Moves between points:
nud ! zin
nud § ril
nud ^ bez
nud + zup
nud & veb
nud % niv
zaf ! veb
zaf § kam
zaf ^ zup
zaf + nit
zaf & zub
zaf % zov
nub ! ser
nub § gam
nub ^ vog
nub + tov
nub & zug
nub % pem
fef ! ril
fef § zup
fef ^ kep
fef + nin
fef & kam
fef % ris
dut ! gam
dut § tov
dut ^ nov
dut + nav
dut & zuv
dut % nef
lal ! kep
lal § kab
lal ^ mok
lal + pof
lal & nin
lal % fel
zup ! nud
zup § fef
zup ^ nat
zup + gon
zup & zaf
zup % lis
res ! vus
res § pez
res ^ luf
res + med
res & kar
res % ruk
siv ! pez
siv § med
siv ^ leb
siv + gis
siv & sul
siv % nas
nas ! zub
nas § mok
nas ^ nit
nas + sov
nas & kab
nas % peb
pas ! nav
pas § ser
pas ^ sur
pas + gam
pas & raf
pas % saz
som ! led
som § tal
som ^ zit
som + dif
som & zim
som % pev
bet ! sot
bet § gid
bet ^ bol
bet + lag
bet & kud
bet % vad
mez ! vin
mez § mut
mez ^ pem
mez + vuv
mez & ruz
mez % nin
rep ! pof
rep § bez
rep ^ sem
rep + kep
rep & ril
rep % teg
tol ! sog
tol § zep
tol ^ sir
tol + niv
tol & lam
lag ! bet
lag § veb
lag ^ ril
lag + kam
lag & sem
lag % zef
gis ! siv
gis § num
gis ^ fuv
gis + tok
gis & nef
gis % sov
nef ! sul
nef § roz
nef ^ gis
nef + det
nef & riv
nef % zam
tig ! zuv
tig § mik
tig ^ nav
tig + raf
tig & kiz
tig % zev
gim ! nov
gim § nik
gim ^ kiz
gim + sur
gim & nav
gim % tok
bez ! zam
bez § rep
bez ^ las
bez + nat
bez & nud
bez % kif
dif ! som
dif § kiz
dif ^ mik
dif + mov
dif & nik
dif % kan
bav ! dat
bav § bas
bav ^ vad
bav + lif
bav & dad
kiz ! tal
kiz § dif
kiz ^ tig
kiz + sud
kiz & gim
kiz % nom
raf ! tig
raf § vig
raf ^ pas
raf + rap
raf & sud
raf % les
det ! nef
det § daf
det ^ tok
det + saz
det & zev
det % bez
gid ! nit
gid § bet
gid ^ zin
gid + veb
gid & sov
gid % lam
sur ! gim
sur § ren
sur ^ sud
sur + bod
sur & pas
sur % pez
vuv ! mez
vuv § riv
vuv ^ roz
vuv + kop
vuv & pev
vuv % bol
zan ! ris
zan § sog
zan ^ fel
zan + zep
zan & pog
lif ! bav
lif § bov
lif ^ zef
lif + kad
lif & teg
nez ! bov
nez § kad
nez ^ zov
nez + peb
nez & taf
rur ! sud
rur § led
rur ^ rap
rur + tal
rur & bod
rur % leb
sov ! nas
sov § kud
sov ^ gid
sov + las
sov & zam
sov % bas
pev ! ruz
pev § fuv
pev ^ vuv
pev + kan
pev & num
pev % bet
mub ! tov
mub § nav
mub ^ nik
mub + ser
mub & mik
mub % daf
taf ! kif
taf § kav
taf ^ nez
taf + pim
taf & lis
les ! zev
les § vin
les ^ saz
les + mut
les & zed
les % zup
zit ! zug
zit § zuv
zit ^ tov
zit + mik
zit & som
zit % vuv
sem ! kud
sem § las
sem ^ lag
sem + ruk
sem & rep
sem % lif
las ! sov
las § sem
las ^ veb
las + zub
las & bez
las % bov
kam ! lag
kam § zaf
kam ^ fef
kam + sot
kam & ruk
kam % muv
zam ! kab
zam § pof
zam ^ sov
zam + bez
zam & zin
zam % sir
num ! med
num § gis
num ^ pev
num + vus
num & roz
num % kud
nat ! bez
nat § kep
nat ^ zub
nat + kab
nat & zup
nat % taf
zep ! zan
zep § tol
zep ^ dad
zep + ger
zep & vad
sud ! kiz
sud § mov
sud ^ raf
sud + rur
sud & sur
sud % zed
tal ! rur
tal § som
tal ^ zuv
tal + kiz
tal & nov
tal % fuv
mok ! ruk
mok § nas
mok ^ sot
mok + kud
mok & lal
mok % dat
bod ! sur
bod § vog
bod ^ rur
bod + nov
bod & gam
bod % siv
nit ! zaf
nit § sot
nit ^ gon
nit + gid
nit & nas
nit % ker
nov ! bod
nov § zim
nov ^ tal
nov + gim
nov & dut
nov % gis
gon ! zup
gon § nin
gon ^ kab
gon + zin
gon & nit
gon % sog
veb ! gid
veb § lag
veb ^ nud
veb + zaf
veb & las
veb % rik
gam ! pas
gam § nub
gam ^ bod
gam + dut
gam & rap
gam % sul
vus ! num
vus § tok
vus ^ kan
vus + res
vus & daf
vus % sem
muv ! zef
muv § zov
muv ^ ris
muv + pog
muv & kad
bov ! bas
bov § lif
bov ^ rik
bov + nez
bov & kif
kop ! vuv
kop § zev
kop ^ daf
kop + vin
kop & kan
kop % ril
sul ! saz
sul § pem
sul ^ siv
sul + nef
sul & mut
sul % kab
kar ! daf
kar § saz
kar ^ res
kar + pem
kar & vin
kar % kep
lis ! niv
lis § ris
lis ^ taf
lis + sog
lis & zov
led ! mov
led § rur
led ^ zug
led + som
led & vog
led % ruz
kep ! rep
kep § nat
kep ^ ruk
kep + lal
kep & fef
kep % kav
ger ! zep
ger § niv
ger ^ teg
ger + ris
ger & zef
kav ! teg
kav § taf
kav ^ kad
kav + fel
kav & ris
sir ! pim
sir § dad
sir ^ bas
sir + kif
sir & tol
kab ! nat
kab § lal
kab ^ nas
kab + zam
kab & gon
kab % pim
leb ! zed
leb § ruz
leb ^ mut
leb + fuv
leb & siv
leb % nit
zug ! vig
zug § rap
zug ^ nub
zug + zit
zug & led
zug % mez
dat ! kad
dat § peb
dat ^ pog
dat + bav
dat & fel
fel ! kav
fel § pim
fel ^ dat
fel + dad
fel & zan
vog ! ren
vog § bod
vog ^ led
vog + zim
vog & nub
vog % med
dad ! fel
dad § sir
dad ^ bav
dad + teg
dad & zep
kad ! lif
kad § nez
kad ^ muv
kad + dat
kad & kav
mov ! dif
mov § sud
mov ^ vig
mov + led
mov & ren
mov % luf
bas ! peb
bas § bav
bas ^ lam
bas + bov
bas & sir
tok ! gis
tok § vus
tok ^ nom
tok + pez
tok & det
tok % las
rap ! raf
rap § zug
rap ^ gam
rap + zuv
rap & rur
rap % mut
nom ! fuv
nom § kan
nom ^ zev
nom + zed
nom & tok
nom % veb
nav ! dut
nav § mub
nav ^ gim
nav + pas
nav & tig
nav % det
zim ! vog
zim § nov
zim ^ som
zim + nik
zim & tov
zim % num
ris ! ger
ris § lis
ris ^ kav
ris + zan
ris & muv
saz ! det
saz § kar
saz ^ pez
saz + sul
saz & les
saz % nat
nin ! fef
nin § gon
nin ^ lal
nin + bol
nin & sot
nin % zan
riv ! mut
riv § vuv
riv ^ nef
riv + zev
riv & fuv
riv % zin
sot ! kam
sot § nit
sot ^ nin
sot + bet
sot & mok
sot % pog
zov ! rik
zov § muv
zov ^ lis
zov + ker
zov & nez
rik ! lam
rik § zef
rik ^ niv
rik + zov
rik & bov
zuv ! rap
zuv § zit
zuv ^ dut
zuv + tig
zuv & tal
zuv % riv
mik ! zit
mik § tig
mik ^ mub
mik + vig
mik & dif
mik % kop
pem ! kar
pem § sul
pem ^ med
pem + roz
pem & mez
pem % lal
kan ! pev
kan § nom
kan ^ kop
kan + luf
kan & vus
kan % lag
roz ! pem
roz § nef
roz ^ num
roz + daf
roz & vuv
roz % pof
bol ! nin
bol § zin
bol ^ pof
bol + ril
bol & bet
bol % zep
tov ! nub
tov § dut
tov ^ zim
tov + mub
tov & zit
tov % roz
fuv ! leb
fuv § pev
fuv ^ riv
fuv + nom
fuv & gis
fuv % gid
daf ! roz
daf § det
daf ^ vus
daf + kar
daf & kop
daf % rep
pez ! tok
pez § res
pez ^ zed
pez + siv
pez & saz
pez % zub
ser ! mub
ser § pas
ser ^ ren
ser + nub
ser & vig
ser % kar
teg ! dad
teg § kif
teg ^ lif
teg + kav
teg & ger
zin ! gon
zin § bol
zin ^ zam
zin + nud
zin & gid
zin % tol
nik ! zim
nik § gim
nik ^ dif
nik + ren
nik & mub
nik % vus
luf ! kan
luf § zed
luf ^ vin
luf + ruz
luf & res
luf % kam
ruz ! luf
ruz § leb
ruz ^ mez
ruz + pev
ruz & med
ruz % sot
peb ! nez
peb § dat
peb ^ ker
peb + bas
peb & pim
vad ! pog
vad § lam
vad ^ zep
vad + zef
vad & bav
ker ! zov
ker § pog
ker ^ sog
ker + lam
ker & peb
mut ! les
mut § mez
mut ^ sul
mut + riv
mut & leb
mut % gon
vig ! mik
vig § raf
vig ^ ser
vig + zug
vig & mov
vig % vin
lam ! ker
lam § vad
lam ^ tol
lam + rik
lam & bas
ruk ! sem
ruk § zub
ruk ^ kam
ruk + mok
ruk & kep
ruk % kad
pof ! lal
pof § zam
pof ^ kud
pof + rep
pof & bol
pof % dad
zed ! nom
zed § luf
zed ^ les
zed + leb
zed & pez
zed % zaf
zef ! vad
zef § rik
zef ^ ger
zef + muv
zef & lif
niv ! tol
niv § ger
niv ^ kif
niv + lis
niv & rik
med ! res
med § siv
med ^ ruz
med + num
med & pem
med % mok
kud ! mok
kud § sov
kud ^ bet
kud + sem
kud & pof
kud % bav
vin ! kop
vin § les
vin ^ kar
vin + mez
vin & luf
vin % fef
pim ! taf
pim § fel
pim ^ peb
pim + sir
pim & sog
kif ! sir
kif § teg
kif ^ bov
kif + taf
kif & niv
ril ! bol
ril § nud
ril ^ rep
ril + fef
ril & lag
ril % ger
sog ! lis
sog § zan
sog ^ pim
sog + tol
sog & ker
pog ! muv
pog § ker
pog ^ zan
pog + vad
pog & dat
zev ! riv
zev § kop
zev ^ det
zev + les
zev & nom
zev % nud
zub ! las
zub § ruk
zub ^ zaf
zub + nas
zub & nat
zub % nez
ren ! nik
ren § sur
ren ^ mov
ren + vog
ren & ser
ren % res

In the rows, 439 stands for zero.

The rows follow the links: the fewer symbols apart two points are, the more alike their rows tend to be.

Each row is also shifted at random along 6 hidden directions that mean nothing.

Some points, each with a row of numbers:
ger: 402	564	517	492	408	413	458	412	470	459	440	394	508	417	411	529	409	471	525	425	454	380	340	465	320	432	391	385	384	500	483	452	431	390	445	388	388	401	487	301	437	410	440	527	384	495	528	495	540	494	396	494	399	384	491	459	403	367	395
nef: 98	360	437	462	519	482	466	492	389	421	418	421	407	483	363	448	489	437	367	452	405	468	512	415	462	516	425	503	510	338	393	392	426	466	437	452	478	510	391	580	413	421	476	396	424	457	532	409	378	430	404	404	439	470	437	372	403	459	523
mik: 296	462	379	477	304	581	544	507	352	457	460	545	396	346	416	443	342	479	390	456	468	520	519	467	444	429	429	426	398	418	498	515	455	405	538	451	460	406	478	382	419	431	526	492	469	578	576	392	248	394	548	355	370	484	537	407	461	444	477
sir: 463	517	576	510	567	375	454	366	500	404	436	395	496	526	392	497	496	489	444	410	367	337	388	450	373	475	387	400	478	433	414	338	444	489	422	384	369	514	411	436	445	438	488	423	379	414	429	453	519	539	359	517	422	407	470	388	377	446	416
bet: 193	416	349	429	401	405	430	404	441	617	151	332	385	410	495	436	327	405	520	455	403	273	437	458	430	323	562	481	363	476	374	559	349	518	449	382	410	439	469	558	445	504	405	424	348	414	181	344	406	517	605	477	518	334	509	400	383	425	473
rik: 676	658	522	508	540	458	465	384	514	400	465	442	460	424	426	509	455	541	494	423	434	261	319	550	352	400	462	361	505	463	399	324	437	447	494	394	279	406	396	311	384	554	415	460	376	479	355	497	490	551	374	611	531	281	439	511	414	408	448
saz: 460	407	474	464	399	428	413	298	426	371	562	536	396	510	535	441	489	494	356	515	490	445	522	314	521	431	368	519	484	518	482	482	519	473	467	422	459	426	316	466	529	327	572	428	581	476	549	457	468	365	479	330	394	534	452	299	543	582	347
kiz: 130	446	309	442	406	646	464	526	375	435	382	468	317	349	392	391	417	489	364	475	483	433	542	502	494	443	462	511	571	340	411	470	408	460	547	505	456	408	390	499	399	505	469	433	429	554	515	382	267	415	513	440	523	398	463	446	495	443	541
nez: 352	462	453	409	502	477	369	416	491	438	486	389	467	475	374	387	527	392	518	436	402	397	413	458	487	416	396	417	501	423	408	387	403	442	432	478	464	378	425	395	456	473	460	436	466	375	496	457	485	479	387	462	457	443	322	570	511	420	442
det: 577	424	551	481	381	404	503	281	386	313	494	488	376	456	559	504	469	442	470	445	370	450	499	357	544	272	441	428	398	434	435	480	557	546	547	487	351	416	436	446	406	383	677	399	496	450	431	450	382	364	469	275	446	519	506	450	464	546	440
bov: 375	425	542	421	511	341	380	274	469	430	331	243	417	449	428	490	536	366	554	498	455	270	398	380	418	347	424	499	487	476	403	464	406	541	435	508	395	446	420	491	434	380	446	394	423	337	386	458	640	465	391	430	489	449	403	484	456	393	400
lal: 766	426	499	464	509	285	386	387	485	496	502	425	549	569	494	497	456	487	419	465	448	426	407	360	360	596	443	463	347	548	535	405	438	408	274	330	447	521	438	493	549	388	360	416	504	421	381	444	580	468	430	507	413	466	465	284	371	464	316
bod: 686	316	371	431	488	472	420	489	431	436	422	451	351	470	482	342	488	420	335	440	412	490	557	443	564	465	483	517	512	365	421	425	467	511	432	458	479	470	388	582	441	471	449	321	518	390	293	380	342	436	498	413	531	453	398	431	505	508	505
lif: 350	547	527	406	466	350	396	296	443	519	304	310	452	435	472	528	445	463	569	516	503	250	399	441	352	409	454	463	413	548	437	507	369	485	404	440	354	477	503	450	507	445	410	397	435	401	320	441	613	535	482	517	443	398	470	463	405	370	330
riv: 393	404	459	509	365	457	560	421	425	352	427	548	358	439	496	430	371	423	405	352	313	504	437	422	547	260	466	356	417	379	357	457	550	539	585	417	402	412	425	407	360	427	626	458	353	450	388	424	295	372	436	337	424	423	555	440	425	543	544
taf: 454	494	573	467	445	347	359	309	474	361	520	425	487	509	453	451	508	445	470	464	446	378	376	375	443	381	320	422	469	511	459	446	512	458	419	434	420	438	399	362	497	342	516	439	471	397	527	512	611	448	339	430	365	477	419	436	510	464	341
vuv: 160	452	499	419	366	319	448	411	412	380	414	449	473	430	412	518	360	486	350	489	577	485	316	362	275	474	374	447	408	556	503	556	411	396	404	423	459	581	492	433	445	280	330	566	358	501	570	470	709	335	335	383	224	502	532	234	328	406	301
zef: 503	490	467	407	438	408	422	394	485	435	453	418	503	414	385	480	427	384	514	478	455	412	350	429	321	441	358	424	435	534	495	439	353	363	449	512	518	424	480	344	426	386	326	608	420	517	603	461	642	418	383	416	371	506	371	415	392	344	332
tig: 387	399	405	509	408	585	509	492	404	402	457	496	347	364	386	418	441	485	324	450	454	481	545	456	466	471	415	510	527	372	475	431	461	458	535	462	481	412	379	463	401	414	475	458	463	582	560	389	305	385	512	376	501	450	504	359	496	479	534
kab: 383	366	552	459	472	286	364	354	456	383	416	357	441	537	494	449	519	407	456	395	405	437	387	350	513	382	461	438	384	436	389	484	527	496	370	388	394	489	412	474	470	369	519	341	413	249	319	476	558	428	362	423	433	413	457	457	476	487	410
led: 867	384	379	417	393	401	430	519	433	456	432	514	416	394	506	397	363	420	360	412	472	510	444	447	453	441	502	416	388	448	467	490	479	427	399	438	432	467	486	458	429	463	365	420	443	401	274	421	439	399	484	430	444	457	465	445	429	450	436
nov: 660	502	439	453	500	546	531	462	394	377	516	644	389	462	471	426	400	538	320	432	437	444	526	499	479	496	445	366	561	402	398	351	450	523	518	490	373	528	391	468	433	528	499	411	470	535	398	394	306	470	446	463	433	462	465	386	380	529	454
ser: 429	408	439	406	471	462	381	574	348	459	490	296	475	360	339	477	522	456	410	451	536	573	466	475	374	594	485	492	414	355	506	446	444	328	307	454	424	456	527	473	403	426	307	343	454	365	496	486	412	443	397	465	467	453	417	552	467	314	502
zev: 109	357	381	516	431	498	463	480	398	410	324	285	354	356	386	464	508	418	441	425	424	437	471	461	463	379	507	556	437	302	406	457	465	454	508	439	439	361	399	513	320	394	455	401	391	434	479	467	324	405	455	396	591	370	474	520	491	399	612
gim: 332	471	452	414	479	476	419	376	367	411	406	423	347	393	447	477	488	538	355	541	585	349	499	444	414	495	460	534	576	444	409	504	412	504	466	517	361	540	384	565	436	413	411	365	482	473	409	431	496	423	454	468	479	440	457	384	457	443	405
muv: 552	487	445	420	350	413	399	390	496	474	407	424	472	424	481	424	393	380	581	408	421	391	367	455	474	294	440	365	368	510	456	493	452	411	454	441	424	328	503	300	460	472	464	470	425	396	379	472	475	475	470	433	412	423	403	572	497	414	408
bez: 384	267	457	463	614	404	411	424	458	464	415	156	432	441	335	505	652	349	468	526	407	410	525	375	391	538	453	673	451	362	486	371	375	442	389	443	522	448	373	612	388	319	371	391	497	420	520	452	514	445	425	413	641	471	359	412	441	363	513
zuv: 677	485	442	571	469	489	501	480	431	435	386	479	346	421	470	464	402	604	302	417	426	350	484	503	432	493	512	487	487	402	409	393	502	521	488	312	312	489	347	499	425	507	482	330	414	504	240	391	319	519	518	543	567	297	617	330	439	504	526
res: 579	493	455	361	384	382	410	364	395	470	448	449	439	412	580	482	411	491	495	481	538	421	438	434	449	363	524	419	350	513	433	528	455	414	384	460	316	406	508	419	476	485	445	349	514	364	267	467	437	454	513	452	429	454	445	536	469	443	357
pem: 754	326	443	433	400	376	446	469	417	452	540	508	513	494	480	410	417	392	422	404	380	611	509	369	503	501	437	389	312	456	529	432	506	397	365	414	511	441	484	456	488	409	478	440	518	414	452	397	369	403	482	344	347	558	428	379	411	503	418
peb: 327	448	473	390	516	460	386	425	512	394	503	494	478	545	375	353	509	382	451	409	391	451	382	424	481	479	328	372	550	466	416	355	395	449	416	500	536	468	389	396	496	435	438	506	445	413	586	444	554	427	334	444	327	514	293	447	430	455	378
kop: 438	407	454	478	352	416	473	427	402	439	445	417	462	377	453	516	389	451	434	503	492	456	459	385	336	443	441	486	368	498	533	514	429	394	467	422	478	421	471	424	420	307	401	528	456	542	548	461	480	361	472	369	386	499	517	331	397	423	395
vin: 268	542	412	451	308	508	457	486	410	424	525	576	461	395	481	457	350	548	399	396	503	492	398	451	412	438	437	360	373	505	491	506	498	322	438	369	405	374	462	290	457	468	469	487	447	519	541	485	339	423	478	453	348	404	521	438	487	460	398
kud: 545	503	495	397	417	339	466	255	429	508	344	530	455	544	595	494	310	482	485	533	467	302	442	348	401	375	436	414	395	637	430	500	371	529	455	444	370	546	458	499	574	430	505	464	494	502	295	374	555	453	535	410	323	526	512	255	314	526	237
nub: 525	407	430	407	460	432	404	527	386	432	550	512	500	458	383	442	424	503	309	470	546	574	467	407	386	640	381	435	449	444	527	435	441	366	325	422	494	548	463	457	490	392	363	427	503	466	533	427	470	406	380	447	324	526	441	328	399	408	358
zup: 270	491	403	543	503	468	379	438	506	476	481	407	417	462	402	434	506	560	336	471	495	307	427	402	390	573	402	598	526	491	484	393	401	375	411	280	464	400	262	489	495	431	350	428	497	561	531	452	499	509	475	576	567	296	460	278	521	472	443
pim: 651	313	590	467	465	238	365	329	496	364	396	268	461	548	470	440	543	292	545	390	335	436	372	343	539	322	421	442	380	437	401	467	537	527	391	427	454	439	481	440	445	321	521	361	375	180	289	457	608	418	340	375	442	462	429	525	459	441	439
zam: 382	286	510	462	495	380	486	390	447	373	439	402	445	517	404	422	517	300	465	430	301	507	483	359	510	390	403	458	413	369	407	387	467	530	464	487	537	463	426	532	412	341	545	450	426	389	504	420	440	377	379	305	417	548	413	418	380	486	483
sog: 433	443	481	516	428	331	351	324	554	441	366	413	442	572	462	395	446	478	380	449	454	268	361	346	452	445	347	533	492	567	463	462	457	501	392	314	491	479	319	453	541	335	443	453	425	445	408	417	655	467	469	486	426	375	512	229	492	516	344
kad: 206	577	403	374	391	571	441	464	426	546	464	544	493	455	437	388	394	459	568	408	399	424	467	525	491	403	408	314	421	450	408	412	403	400	450	455	426	335	492	305	515	607	550	465	501	483	501	432	245	553	522	498	397	418	401	569	502	434	424
zin: 423	240	415	494	477	399	483	474	502	408	391	359	419	474	384	384	487	284	435	396	290	500	472	381	486	403	435	530	421	353	451	369	437	493	492	436	589	407	374	541	368	329	446	521	373	440	515	399	446	351	405	319	511	497	388	356	408	454	555
pas: 480	372	409	482	403	494	401	396	392	443	470	456	345	472	480	402	488	505	298	511	522	412	586	375	534	500	397	571	510	445	486	496	475	478	432	429	486	453	332	546	524	364	509	346	572	504	470	391	380	416	564	397	480	509	480	291	566	537	410
fuv: 375	437	426	428	516	471	483	475	461	337	485	541	410	428	392	421	408	445	345	408	441	491	375	465	396	468	423	412	570	403	379	362	409	450	510	492	447	513	406	438	342	438	348	544	361	496	520	457	514	344	310	442	393	456	380	399	348	434	466
gis: 436	311	443	380	543	381	424	392	449	424	367	360	381	478	451	431	513	369	402	501	432	416	482	378	449	441	463	539	510	415	392	424	395	540	461	517	468	543	393	617	420	395	379	396	442	390	373	404	553	395	415	413	490	519	380	377	380	456	432
siv: 134	465	449	353	488	363	354	364	427	385	444	507	391	514	501	422	461	516	331	484	570	389	391	380	450	473	411	454	561	517	350	509	426	477	393	462	399	572	390	526	507	414	390	390	430	389	402	456	616	393	361	477	326	434	414	343	440	492	334
nit: 663	446	371	463	499	473	422	443	568	440	492	582	433	527	491	348	418	465	363	377	366	375	414	437	507	466	454	444	519	475	410	326	442	462	461	381	467	412	314	426	469	492	401	491	461	513	394	420	448	459	440	511	490	371	373	347	450	530	431

From each start, follow one symbol. Which point do you reach?
Answer with the point's name.
---
802	610	552	477	485	417	484	301	506	294	524	571	417	451	554	529	415	551	430	425	444	303	337	454	373	331	425	369	499	527	403	375	466	476	569	444	269	428	375	315	387	467	446	507	407	539	394	526	567	439	364	501	462	376	458	443	390	487	374
!: gid
---
275	477	473	403	405	542	509	305	430	396	470	582	408	475	537	420	409	419	526	471	347	386	527	413	556	247	405	396	491	463	373	420	452	543	615	556	419	368	405	428	446	470	661	484	519	524	498	411	310	428	503	333	432	533	413	467	478	542	414
§: sem
---
413	633	422	363	445	566	437	550	360	431	625	608	494	382	413	466	404	591	376	453	608	522	424	552	363	593	408	316	529	444	455	403	418	308	398	487	350	484	508	340	451	566	364	443	495	529	561	478	375	453	380	538	314	437	412	519	427	393	385
&: ser
---
234	383	434	392	381	448	465	496	303	428	387	329	438	332	377	514	479	403	454	466	513	544	499	441	383	447	447	471	401	366	481	537	464	400	424	544	430	477	540	470	379	372	447	391	423	386	527	449	391	382	426	337	396	526	477	529	433	361	471
!: tov
---
566	443	488	401	588	460	503	413	479	382	508	523	450	492	456	422	483	415	454	403	308	471	436	489	467	432	435	346	493	388	360	275	415	505	500	496	412	471	421	450	405	509	468	463	413	429	419	432	412	453	337	452	442	491	346	481	342	467	464
+: las
---
555	400	337	459	458	510	426	464	513	430	484	432	393	424	475	355	481	381	466	388	361	430	461	489	539	365	492	484	478	366	399	363	435	415	488	447	486	279	364	412	382	534	424	461	456	434	409	460	331	445	459	450	620	366	340	566	564	450	550
%: zov
---
496	547	494	473	543	394	413	513	453	548	398	305	549	472	375	491	468	478	533	350	393	374	357	543	375	569	488	366	348	389	421	350	450	384	274	290	336	439	504	414	473	589	401	319	383	317	273	463	378	640	407	644	517	270	475	593	416	344	520
+: dad
---
485	676	368	423	373	558	490	537	429	476	533	637	449	348	508	455	320	600	452	363	505	466	387	597	426	422	512	293	402	461	400	431	450	320	454	372	281	344	487	261	420	674	426	439	431	505	370	486	222	533	470	591	433	285	469	583	467	437	486
§: zed
---
319	512	415	440	507	448	384	433	552	461	412	459	457	525	391	364	456	467	398	413	445	330	342	451	417	468	379	432	554	506	378	378	394	454	422	388	461	483	367	399	478	474	359	482	395	428	438	440	574	490	379	582	427	360	390	377	462	443	406
§: pog
---
795	436	517	547	575	413	468	417	571	376	542	494	508	525	349	432	484	423	382	421	349	417	375	417	336	570	319	465	514	474	492	256	414	432	448	409	551	495	359	396	440	341	361	593	424	532	599	466	597	433	311	465	421	459	400	258	359	443	395
^: sir
---
278	529	496	467	490	466	487	462	362	381	436	493	395	441	435	499	443	585	329	431	513	431	458	506	420	490	449	397	525	385	364	433	478	502	448	397	293	553	425	460	418	474	516	321	385	448	382	436	382	478	389	509	400	380	569	425	397	461	475
+: nav
---
250	451	486	373	426	376	329	258	478	418	470	462	389	522	533	410	517	464	410	549	540	329	445	297	477	400	366	542	546	593	424	512	407	484	445	481	473	476	336	494	539	342	443	440	552	460	505	466	669	393	445	409	387	512	362	315	524	512	254
§: ruk
---
556	420	529	430	466	352	469	422	361	421	466	297	479	370	421	597	495	460	486	490	484	496	445	423	318	514	489	477	332	439	508	454	456	388	366	460	381	478	539	465	402	378	383	408	452	406	473	482	497	424	391	405	431	491	460	478	352	350	412
!: roz
---
141	542	542	451	392	396	417	348	413	355	491	433	449	471	487	475	502	500	499	416	443	416	372	443	505	329	417	365	440	426	365	468	553	436	447	400	278	385	417	357	444	465	602	338	436	324	431	529	408	477	376	459	418	370	459	582	540	472	447
&: zup
---
429	428	395	472	410	457	469	489	387	457	386	470	419	400	404	475	344	529	315	483	539	450	475	452	337	560	438	496	439	479	497	491	421	431	402	392	455	560	444	488	465	379	354	442	418	540	460	387	477	432	480	471	397	431	561	250	364	434	409
+: mik
---
112	502	358	396	378	527	406	468	449	374	468	520	368	396	463	376	435	475	391	415	513	428	417	483	507	353	441	420	533	435	367	486	452	412	521	478	403	368	377	392	395	498	437	446	433	452	477	465	413	395	436	458	468	367	388	518	542	470	460
!: nom
